Below are the code and all the weights of a small trained network. Each question names an input and a target symbol and asks about switching units off, where a switched-off unit gives its printed mean instead of its output.

import numpy as np


def w(rows, s, z=0):
    codes = np.array(rows[::2]) - 128.0
    scale = np.full(codes.shape[1], s)
    scale[-1] = z or s
    return codes * scale


def norm(h):
    return h / np.sqrt((h * h).mean(-1, keepdims=True) + 1e-5)


def f(y):
    return y / 2 * (1 + np.tanh(0.7978845608 * (y + 0.044715 * y**3)))


def softmax(a):
    e = np.exp(a - a.max(-1, keepdims=True))
    return e / e.sum(-1, keepdims=True)


def log_softmax(a):
    a = a - a.max(-1, keepdims=True)
    return a - np.log(np.exp(a).sum(-1, keepdims=True))


def net(x, mask):
    ids = ['ΔΘΛΩαγημτφψ'.index(c) for c in x.split()]
    T = len(ids)
    res = E[ids] + P[:T]
    u = 0
    for l in range(3):
        r = norm(res)
        for j in range(2):
            rows = slice(2 * j, 2 * j + 2)
            q, k, v = (r @ M[l][rows].T for M in (Q, K, V))
            z = softmax(np.where(np.tri(T) > 0, q @ k.T / 2**0.5, -1e9)) @ v
            o = O[l][rows]
            res = res + np.where(mask[u + j], z, o[:, -1]) @ o[:, :-1]
        u += 2
        y = f(norm(res) @ A[l][:, :-1].T + A[l][:, -1])
        res = res + np.where(mask[u : u + 4], y, B[l][:, -1]) @ B[l][:, :-1]
        u += 4
    return log_softmax(norm(res)[-1] @ U[:, :-1].T + U[:, -1])


Q, K, V, O, A, B = {}, {}, {}, {}, {}, {}
E = w([
[80,211,172],'Δ',
[51,97,147],'Θ',
[142,137,190],'Λ',
[109,122,155],'Ω',
[81,116,79],'α',
[65,116,67],'γ',
[184,192,140],'η',
[94,85,69],'μ',
[154,163,48],'τ',
[130,143,184],'φ',
[142,250,41],'ψ',
],0.022)
P = w([
[43,250,210],'0',
[49,205,220],'1',
[42,202,180],'2',
[69,159,149],'3',
[117,103,162],'4',
[147,68,154],'5',
[96,124,82],'6',
[123,69,73],'7',
[152,14,91],'8',
[104,73,58],'9',
[71,91,40],'10',
[71,30,60],'11',
],0.0023)
Q[0] = w([
[97,84,154],'L0H0',
[2,146,151],'L0H0',
[169,168,94],'L0H1',
[16,19,112],'L0H1',
],0.016)
K[0] = w([
[135,146,144],'L0H0',
[173,134,87],'L0H0',
[156,70,100],'L0H1',
[7,58,171],'L0H1',
],0.018)
V[0] = w([
[187,175,122],'L0H0',
[31,79,217],'L0H0',
[202,198,110],'L0H1',
[132,121,8],'L0H1',
],0.011)
O[0] = w([
[145,56,139,92],'L0H0',
[32,212,103,66],'L0H0',
[254,110,160,6],'L0H1',
[167,9,103,160],'L0H1',
],0.0094,0.0022)
A[0] = w([
[164,126,151,2],'L0N0',
[166,132,181,82],'L0N1',
[184,59,79,82],'L0N2',
[143,152,4,213],'L0N3',
],0.018,0.0034)
B[0] = w([
[105,106,157,131],'L0N0',
[122,80,178,155],'L0N1',
[51,162,54,183],'L0N2',
[170,84,6,255],'L0N3',
],0.016,0.0082)
Q[1] = w([
[47,130,178],'L1H0',
[156,176,52],'L1H0',
[144,248,16],'L1H1',
[163,221,209],'L1H1',
],0.017)
K[1] = w([
[37,158,163],'L1H0',
[233,197,44],'L1H0',
[17,172,241],'L1H1',
[223,251,184],'L1H1',
],0.015)
V[1] = w([
[132,161,88],'L1H0',
[4,71,197],'L1H0',
[175,125,108],'L1H1',
[97,72,205],'L1H1',
],0.017)
O[1] = w([
[142,140,219,202],'L1H0',
[5,233,4,105],'L1H0',
[217,93,76,73],'L1H1',
[29,255,92,4],'L1H1',
],0.0073,0.0038)
A[1] = w([
[52,111,130,4],'L1N0',
[161,82,143,27],'L1N1',
[104,113,106,85],'L1N2',
[199,173,250,6],'L1N3',
],0.016,0.0032)
B[1] = w([
[145,124,30,247],'L1N0',
[74,159,39,208],'L1N1',
[115,135,121,244],'L1N2',
[120,2,224,251],'L1N3',
],0.016,0.0022)
Q[2] = w([
[88,178,84],'L2H0',
[175,82,127],'L2H0',
[117,190,251],'L2H1',
[164,44,74],'L2H1',
],0.026)
K[2] = w([
[25,134,110],'L2H0',
[213,141,179],'L2H0',
[30,49,140],'L2H1',
[250,129,115],'L2H1',
],0.02)
V[2] = w([
[171,94,213],'L2H0',
[246,254,53],'L2H0',
[50,86,248],'L2H1',
[199,225,175],'L2H1',
],0.023)
O[2] = w([
[151,130,199,74],'L2H0',
[205,254,113,120],'L2H0',
[97,154,232,2],'L2H1',
[153,225,107,79],'L2H1',
],0.026,0.02)
A[2] = w([
[225,214,141,239],'L2N0',
[148,7,150,52],'L2N1',
[183,141,195,2],'L2N2',
[176,78,129,126],'L2N3',
],0.023,0.0031)
B[2] = w([
[242,62,189,176],'L2N0',
[149,1,102,255],'L2N1',
[72,58,97,134],'L2N2',
[88,62,127,196],'L2N3',
],0.021,0.0094)
U = w([
[109,205,73,146],'Δ',
[137,76,126,44],'Θ',
[250,128,104,123],'Λ',
[142,137,161,165],'Ω',
[154,75,113,53],'α',
[134,80,119,23],'γ',
[166,141,150,164],'η',
[135,45,195,168],'μ',
[128,44,135,3],'τ',
[46,128,88,172],'φ',
[110,132,167,179],'ψ',
],0.016,0.0073)

Each question gives the input, a string of symbols that net reads in full, and the target symbol t.
The units are the heads (2 rows each of Q, K, V and O) and the neurons (one row each of A and B). Each row of codes is followed by its name. A weight is (code - 128) times the scale printed after its matrix; where a second scale follows, it is the last column's (O, A, B and U).
mask holds one flag per unit, layer by layer, with each layer's heads first. A switched-off unit (its flag False) gives its mean, the last column of its rows in O or B, instead of its output. The means were averaged over made-up inputs and are rounded, as every weight is.
A unit's drop is (log p(t) with every unit on - log p(t) with that unit switched off) / (log p(t) with every unit on - log p(t) with every unit switched off).
The circuit of an input: a set's keep is (log p(t) with only the set's units on - log p(t) with every unit switched off) / (log p(t) with every unit on - log p(t) with every unit switched off). Starting from the 12 units with the biggest drops (on a tie, the unit counted first), units are removed one at a time, each time the one whose removal leaves the highest keep (on an exact tie, the one counted first), for as long as the keep stays at least 0.8.
units of the circuit, in order: the units of the circuit, biggest drop first
k most important neurons: the k neurons with the biggest drops, biggest first
which heads matter: for each layer, one digit per head in row order, 1 if its drop is at least 0.15 and else 0, layers parted by /
input γ α ψ α μ γ, target Λ: which heads matter => 00 / 10 / 10
input Δ Ω Θ γ ψ τ, target Λ: units of the circuit, in order => (L1H0; L2H0)
input Θ γ η Λ η ψ α α, target Λ: which heads matter => 11 / 10 / 11
input Θ Ω μ γ Ω μ Δ, target Δ: 2 most important neurons => (L1N3; L2N1)
input Θ φ Ω μ Θ η φ α, target μ: units of the circuit, in order => (L1H0; L2H0; L2H1)
input Ω μ μ, target Δ: which heads matter => 01 / 00 / 10
input Δ Θ ψ γ μ, target Λ: which heads matter => 11 / 10 / 10
input γ η Ω Δ Ω Λ γ, target Δ: units of the circuit, in order => (L0N3; L0H1; L2H1)
input Λ Ω μ η η Λ Ω φ ψ Λ Δ, target Λ: which heads matter => 11 / 11 / 01
input η φ ψ Λ, target Λ: which heads matter => 00 / 11 / 10
input Θ ψ φ, target Λ: which heads matter => 10 / 11 / 10
input Δ φ Λ γ η α μ φ Λ, target μ: which heads matter => 01 / 00 / 00
input φ α η Ω α γ φ μ, target Δ: units of the circuit, in order => (L0N3; L1H1; L2H1; L1H0)
input Ω Θ Λ φ ψ, target Λ: most important neuron => (L0N3)
input γ Ω Θ μ, target φ: most important neuron => (L1N3)
input Θ Ω μ α μ Δ γ, target Δ: 2 most important neurons => (L1N3; L2N1)
input Θ Ω Δ Θ μ Λ ψ γ α φ Λ, target Λ: 3 most important neurons => (L0N3; L0N2; L2N0)
input Λ Θ Δ Θ Θ Λ Λ Θ ψ μ Δ, target Λ: which heads matter => 11 / 11 / 10
input Λ τ φ γ γ μ τ η Δ, target μ: which heads matter => 11 / 01 / 10
input η μ η γ ψ ψ μ, target Λ: which heads matter => 01 / 10 / 11
input Ω η α γ γ α Ω γ α φ η γ, target μ: 3 most important neurons => (L1N3; L0N1; L1N0)
input γ φ η μ, target μ: units of the circuit, in order => (L2H1; L2H0; L1H0)
input φ Δ η, target μ: which heads matter => 00 / 00 / 00
input μ Δ μ ψ Δ γ γ Δ γ, target Λ: 3 most important neurons => (L0N3; L0N1; L1N1)
input Λ Ω Λ, target Δ: which heads matter => 10 / 11 / 00
